[[ -9  50  29   0]
 [ 29  35  -5   4]
 [ 51 -10 -45   6]
 [ 18 -31  15  13]
 [ 79 -24 -29  16]]
->
[ -9  35 -45  13]

[[  0 -59  -9]
 [ 11  -5 -54]
 [ 15 -18 -34]]
->
[  0  -5 -34]

[[ 20 -12  64   7 -14]
 [ 32  17  43   1   3]]
->
[20 17]

[[-74  64]
 [ 36  13]]
->
[-74  13]

[[ 28  25  47]
 [ 37  33  61]
 [ 27  24  43]
 [-23   4  -4]
 [ 29  26  54]]
->
[28 33 43]

[[ -1 -36 -27  31  57]
 [  5 -18 -27   7  43]
 [-32 -22 -16  20  33]
 [ -2 -10 -26  12  31]
 [ 23 -29 -29  12  33]]
->
[ -1 -18 -16  12  33]

[[22 -4]
 [63  4]]
->
[22  4]

[[ -4 -66]
 [ 55  66]
 [-13 -10]]
->
[-4 66]
---
[[-2 -1 18]
 [28 11 60]
 [ 5  2  1]
 [26 31 69]
 [-1 -8  7]]
->
[[-1 18]
 [11 60]]

[[17 10 48 11 -8]
 [14  0 67  5 -2]
 [26 19 26  0  7]
 [ 8  3 22  5  1]
 [ 5 -1 15  3  4]]
->
[[10 48]
 [ 0 67]]

[[-22  19 -41 -14 -38]
 [-21  11   7 -29  26]
 [ -2 -42  21  -4   1]
 [ -6  59  73  81 -13]
 [-48   6 -11  21  -1]]
->
[[ 19 -41]
 [ 11   7]]

[[ 17  48  47  48]
 [  7 -18 -18 -19]
 [ -2   0   0   0]
 [-21 -58 -58 -58]
 [ 11  26  25  26]]
->
[[ 48  47]
 [-18 -18]]

[[-16 -22 -29   5 -18]
 [ 58  15  21 -53  44]
 [ 22  29  38  -7  29]
 [-54 -23 -40  36 -51]
 [ 58  23  35 -45  52]]
->
[[-22 -29]
 [ 15  21]]

[[ 61 -77  60]
 [  3  -5   4]
 [-37 -38  49]]
->
[[-77  60]
 [ -5   4]]

[[-3 -1 13]
 [22 15 59]
 [-2 -1 11]]
->
[[-1 13]
 [15 59]]

[[ 37   4 -51 -77]
 [-72  81 -48  59]]
->
[[  4 -51]
 [ 81 -48]]

[[-19  28 -73  -1  43]
 [ 13  -2 -16   5 -53]
 [-12  56 -17  27  46]
 [  7   5 -16  -5  35]]
->
[[ 28 -73]
 [ -2 -16]]
---
[[-53  -5 -12  37  69]
 [-46  14   5  23  46]
 [-50  33  29 -36  38]
 [-14 -23 -24  44  23]]
->
[[14  5]
 [33 29]]

[[  1  68  43 -25 -55]
 [ 16  -4   1 -11  -5]
 [ 22 -20  11 -13 -15]
 [  3  -8  -5   4   1]
 [  3 -26  -5   8  19]]
->
[[ -4   1]
 [-20  11]]

[[  9 -26  47]
 [-63  -2  21]
 [-18  -1 -34]
 [ 61 -22  28]
 [ 59 -43 -11]]
->
[[ -2  21]
 [ -1 -34]]

[[ 29 -31 -73]
 [-10 -17  50]
 [ -3 -60 -61]
 [ 48  22   7]]
->
[[-17  50]
 [-60 -61]]

[[ 13 -26 -11]
 [ 15 -27  -8]
 [ 54 -20  70]]
->
[[-27  -8]
 [-20  70]]

[[  6 -15   3  -3   1]
 [-58 -33 -33  63 -47]
 [  6 -15   3  -3   1]]
->
[[-33 -33]
 [-15   3]]

[[ -2  -2  -1  -5  12]
 [-10 -14  76 -47  34]
 [ 56 -33  13  37  37]]
->
[[-14  76]
 [-33  13]]

[[-10  -6 -10 -11  -7]
 [ 36 -56  53  69 -22]
 [-10  -7 -11 -12  -8]]
->
[[-56  53]
 [ -7 -11]]
---
[[ 81 -12]
 [ 44  -5]
 [ 29 -10]]
->
[[ 81 -12]
 [ 44  -5]]

[[34 21]
 [ 8 54]
 [ 9 66]
 [20 26]]
->
[[34 21]
 [ 8 54]]

[[  3 -45  -9 -25  24]
 [ -7 -10   1  -6   7]
 [-33 -50  14   1  65]
 [ -7  -8   9   5   4]
 [-31 -28  16   8  46]]
->
[[  3 -45]
 [ -7 -10]]

[[ 54 -20 -36  -3  56]
 [ -7  -6  27   8  -7]
 [ -7 -28  64  22  -7]
 [  8  -6 -23  -7   8]]
->
[[ 54 -20]
 [ -7  -6]]

[[-30  53 -51 -57  38]
 [  0   5  -5  -3   4]]
->
[[-30  53]
 [  0   5]]

[[  2   4   2]
 [-62  -1  52]]
->
[[  2   4]
 [-62  -1]]

[[ -5  -3   1   0  11]
 [ -5  -9   6   2   3]
 [-11 -34   3   6  66]
 [-16 -44  26  19  31]
 [ -9 -18  14  10  11]]
->
[[-5 -3]
 [-5 -9]]

[[ -6   3   3   9  -7]
 [-61   9  20  78 -40]
 [-34  22  14  62  15]
 [-21   9   0   9  -4]]
->
[[ -6   3]
 [-61   9]]

[[ 71 -79  65 -54]
 [ 41 -58  52 -47]
 [ 52 -58  57 -37]
 [ 61 -73  54 -56]
 [-50  42 -42   3]]
->
[[ 71 -79]
 [ 41 -58]]
---
[[ 21 -64]
 [  9  46]
 [ -8  37]
 [ 12  36]]
->
[-64   9]

[[-17  43  81]
 [-43  64  59]]
->
[81 64]

[[-14  75 -30]
 [-43   8 -22]]
->
[-30   8]

[[-22  -7  76]
 [-79 -80 -21]
 [  2  65 -18]]
->
[ 76 -80   2]

[[-78 -15]
 [-58 -19]
 [-58 -24]
 [ 59   9]]
->
[-15 -58]

[[ 52  34 -29 -80  44]
 [-66 -12 -53  24 -58]
 [ 49  31 -23 -74  39]]
->
[ 44  24 -23]

[[-36 -12  -2 -24 -74]
 [ 38  28 -18 -76  21]]
->
[-74 -76]
---
[[ 13   7   8  10   5 -10   1  -5   1   7  14]
 [-10  10   2   4   5 -17   9 -20 -17   8   9]
 [ -3  69 -15 -11  22 -10   5 -53 -46  24  46]]
->
[[ 13   7   8  10   5 -10   1  -5   1   7  14]
 [ -3  69 -15 -11  22 -10   5 -53 -46  24  46]
 [-10  10   2   4   5 -17   9 -20 -17   8   9]]

[[-52 -57  36]
 [  5  60 -30]
 [ 81  43 -30]]
->
[[ 81  43 -30]
 [  5  60 -30]
 [-52 -57  36]]

[[-13  57  35  15 -53 -39  55 -64]
 [ -5 -18  -2  -3 -30 -55  44 -63]
 [ 24 -42  29  64  -8 -12 -11 -50]
 [-46 -61  -3  34  35 -26 -64  27]
 [  9  62  47  35 -59   1  -3 -33]]
->
[[ 24 -42  29  64  -8 -12 -11 -50]
 [  9  62  47  35 -59   1  -3 -33]
 [ -5 -18  -2  -3 -30 -55  44 -63]
 [-13  57  35  15 -53 -39  55 -64]
 [-46 -61  -3  34  35 -26 -64  27]]

[[-29   3  53  80 -24  31 -27]
 [ 19  19 -16  31 -40  23  60]
 [ 22  -8 -54 -60  11  42 -20]]
->
[[ 22  -8 -54 -60  11  42 -20]
 [ 19  19 -16  31 -40  23  60]
 [-29   3  53  80 -24  31 -27]]

[[-18 -59  -4 -38]
 [ -6  14 -49  33]
 [  4  60  46  30]
 [-13  14  24  -3]
 [-45   5   5  11]
 [ 19  62 -50  37]]
->
[[ 19  62 -50  37]
 [  4  60  46  30]
 [ -6  14 -49  33]
 [-13  14  24  -3]
 [-18 -59  -4 -38]
 [-45   5   5  11]]

[[ 49  24 -27 -55]
 [ -1  -2  47 -56]
 [ 61 -34 -53 -13]
 [ 29  54 -25  26]
 [-37 -21  12  25]
 [-33  40 -10  27]]
->
[[ 61 -34 -53 -13]
 [ 49  24 -27 -55]
 [ 29  54 -25  26]
 [ -1  -2  47 -56]
 [-33  40 -10  27]
 [-37 -21  12  25]]

[[  8   9  -5 -13  -5  29]
 [ 44 -56  23   8 -54  -8]
 [-28  -8  -6 -62  -8  47]
 [ 72  10  44  37  25 -62]
 [ 53 -16 -39  31 -35 -22]
 [-73   7   0  -2 -30 -77]]
->
[[ 72  10  44  37  25 -62]
 [ 53 -16 -39  31 -35 -22]
 [ 44 -56  23   8 -54  -8]
 [  8   9  -5 -13  -5  29]
 [-28  -8  -6 -62  -8  47]
 [-73   7   0  -2 -30 -77]]
